Here is a tiny trained network, its code and every weight. The questions are about switching its units off for an input and a target symbol, where a switched-off unit gives its printed mean instead of its output.

import numpy as np


def w(rows, s, z=0):
    codes = np.array(rows[::2]) - 128.0
    scale = np.full(codes.shape[1], s)
    scale[-1] = z or s
    return codes * scale


def norm(h):
    return h / np.sqrt((h * h).mean(-1, keepdims=True) + 1e-5)


def f(y):
    return np.maximum(y, 0)


def softmax(a):
    e = np.exp(a - a.max(-1, keepdims=True))
    return e / e.sum(-1, keepdims=True)


def log_softmax(a):
    a = a - a.max(-1, keepdims=True)
    return a - np.log(np.exp(a).sum(-1, keepdims=True))


def net(x, mask):
    ids = ['αβγδεηθλμπστφψω'.index(c) for c in x.split()]
    T = len(ids)
    res = E[ids] + P[:T]
    r = norm(res)
    for j in range(3):
        rows = slice(3 * j, 3 * j + 3)
        q, k, v = (r @ M[0][rows].T for M in (Q, K, V))
        z = softmax(np.where(np.tri(T) > 0, q @ k.T / 3**0.5, -1e9)) @ v
        o = O[0][rows]
        res = res + np.where(mask[j], z, o[:, -1]) @ o[:, :-1]
    y = f(norm(res) @ A[0][:, :-1].T + A[0][:, -1])
    res = res + np.where(mask[3:7], y, B[0][:, -1]) @ B[0][:, :-1]
    return log_softmax(norm(res)[-1] @ U[:, :-1].T + U[:, -1])


Q, K, V, O, A, B = {}, {}, {}, {}, {}, {}
E = w([
[96,127,87,154],'α',
[126,87,148,122],'β',
[130,184,51,179],'γ',
[135,67,158,193],'δ',
[132,132,93,123],'ε',
[59,93,110,69],'η',
[21,121,141,183],'θ',
[96,137,109,201],'λ',
[186,96,140,210],'μ',
[148,155,91,105],'π',
[221,90,85,204],'σ',
[130,171,68,162],'τ',
[110,92,1,122],'φ',
[151,148,79,134],'ψ',
[195,98,123,148],'ω',
],0.021)
P = w([
[185,126,190,110],'0',
[169,127,66,250],'1',
[111,54,96,202],'2',
[122,39,89,172],'3',
[104,139,96,146],'4',
[150,158,120,171],'5',
[153,159,120,186],'6',
[141,113,80,120],'7',
[110,108,104,152],'8',
[112,122,112,176],'9',
[131,113,89,143],'10',
[119,142,109,184],'11',
[120,142,104,188],'12',
[139,136,89,158],'13',
],0.017)
Q[0] = w([
[66,158,80,76],'H0',
[190,31,163,178],'H0',
[126,45,70,111],'H0',
[98,177,72,131],'H1',
[80,77,123,137],'H1',
[180,4,111,156],'H1',
[118,181,138,56],'H2',
[195,41,186,160],'H2',
[63,28,25,95],'H2',
],0.011)
K[0] = w([
[113,148,82,149],'H0',
[137,139,253,94],'H0',
[135,150,138,84],'H0',
[93,50,135,111],'H1',
[164,119,136,148],'H1',
[167,154,175,140],'H1',
[108,142,124,176],'H2',
[252,178,144,101],'H2',
[111,192,139,97],'H2',
],0.018)
V[0] = w([
[138,61,176,78],'H0',
[202,240,67,228],'H0',
[34,126,150,222],'H0',
[173,30,116,118],'H1',
[200,231,132,152],'H1',
[226,73,123,176],'H1',
[8,77,144,178],'H2',
[170,71,59,114],'H2',
[149,191,120,166],'H2',
],0.015)
O[0] = w([
[135,191,58,128,58],'H0',
[112,54,229,224,250],'H0',
[247,71,73,151,216],'H0',
[84,199,85,244,162],'H1',
[229,106,123,122,90],'H1',
[167,234,152,167,191],'H1',
[82,87,51,201,246],'H2',
[144,225,184,105,133],'H2',
[180,53,131,141,132],'H2',
],0.013,0.011)
A[0] = w([
[187,40,209,72,17],'N0',
[39,33,84,234,131],'N1',
[204,145,178,101,1],'N2',
[222,118,254,119,65],'N3',
],0.0097,0.0073)
B[0] = w([
[59,71,6,154,135],'N0',
[44,196,110,220,252],'N1',
[9,115,44,201,131],'N2',
[20,51,68,140,150],'N3',
],0.011,0.016)
U = w([
[178,134,131,179,99],'α',
[104,193,50,74,178],'β',
[189,33,187,124,111],'γ',
[143,155,91,141,2],'δ',
[103,191,162,115,152],'ε',
[47,179,43,68,232],'η',
[111,20,4,129,203],'θ',
[145,153,141,146,35],'λ',
[154,154,136,162,26],'μ',
[90,115,208,96,99],'π',
[243,132,63,141,150],'σ',
[117,12,189,134,172],'τ',
[139,168,113,132,31],'φ',
[168,102,172,151,108],'ψ',
[86,190,141,147,24],'ω',
],0.013,0.0057)

Each question gives the input, a string of symbols that net reads in full, and the target symbol t.
The units are the heads (3 rows each of Q, K, V and O) and the neurons (one row each of A and B). Each row of codes is followed by its name. A weight is (code - 128) times the scale printed after its matrix; where a second scale follows, it is the last column's (O, A, B and U).
mask holds one flag per unit, heads first, then neurons. A switched-off unit (its flag False) gives its mean, the last column of its rows in O or B, instead of its output. The means were averaged over made-up inputs and are rounded, as every weight is.
A unit's drop is (log p(t) with every unit on - log p(t) with that unit switched off) / (log p(t) with every unit on - log p(t) with every unit switched off).
The circuit of an input: a set's keep is (log p(t) with only the set's units on - log p(t) with every unit switched off) / (log p(t) with every unit on - log p(t) with every unit switched off). Starting from all 7 units, units are removed one at a time, each time the one whose removal leaves the highest keep (on an exact tie, the one counted first), for as long as the keep stays at least 0.8.
units of the circuit, in order: the units of the circuit, biggest drop first
top k neurons: the k neurons with the biggest drops, biggest first
heads that matter: for each layer, one digit per head in row order, 1 if its drop is at least 0.15 and else 0, layers parted by /
drop when u is switched off: that unit's drop, to one decimal
input τ φ ω τ α θ φ η ω τ τ λ τ β, target γ: heads that matter	011
input θ θ θ α θ λ, target θ: units of the circuit, in order	H0, H1
input τ γ ψ, target τ: heads that matter	100
input τ θ θ φ θ θ π τ σ θ ψ θ θ μ, target γ: units of the circuit, in order	H2, N1
input η τ θ ψ, target η: units of the circuit, in order	H0
input τ η θ α θ θ α σ, target γ: units of the circuit, in order	H2, H1
input τ τ τ, target τ: units of the circuit, in order	H0, H2
input τ ε β θ, target τ: units of the circuit, in order	H2, N3
input ε ε ψ, target ε: units of the circuit, in order	H0, H2
input τ η τ α, target τ: top 2 neurons	N3, N0
input τ ψ μ, target γ: drop when H1 is switched off	0.4
input τ τ θ θ τ θ θ τ τ μ ψ, target τ: drop when H1 is switched off	0.2
input η τ φ, target η: drop when H0 is switched off	0.5
input β ε τ ω, target η: drop when H0 is switched off	1.1
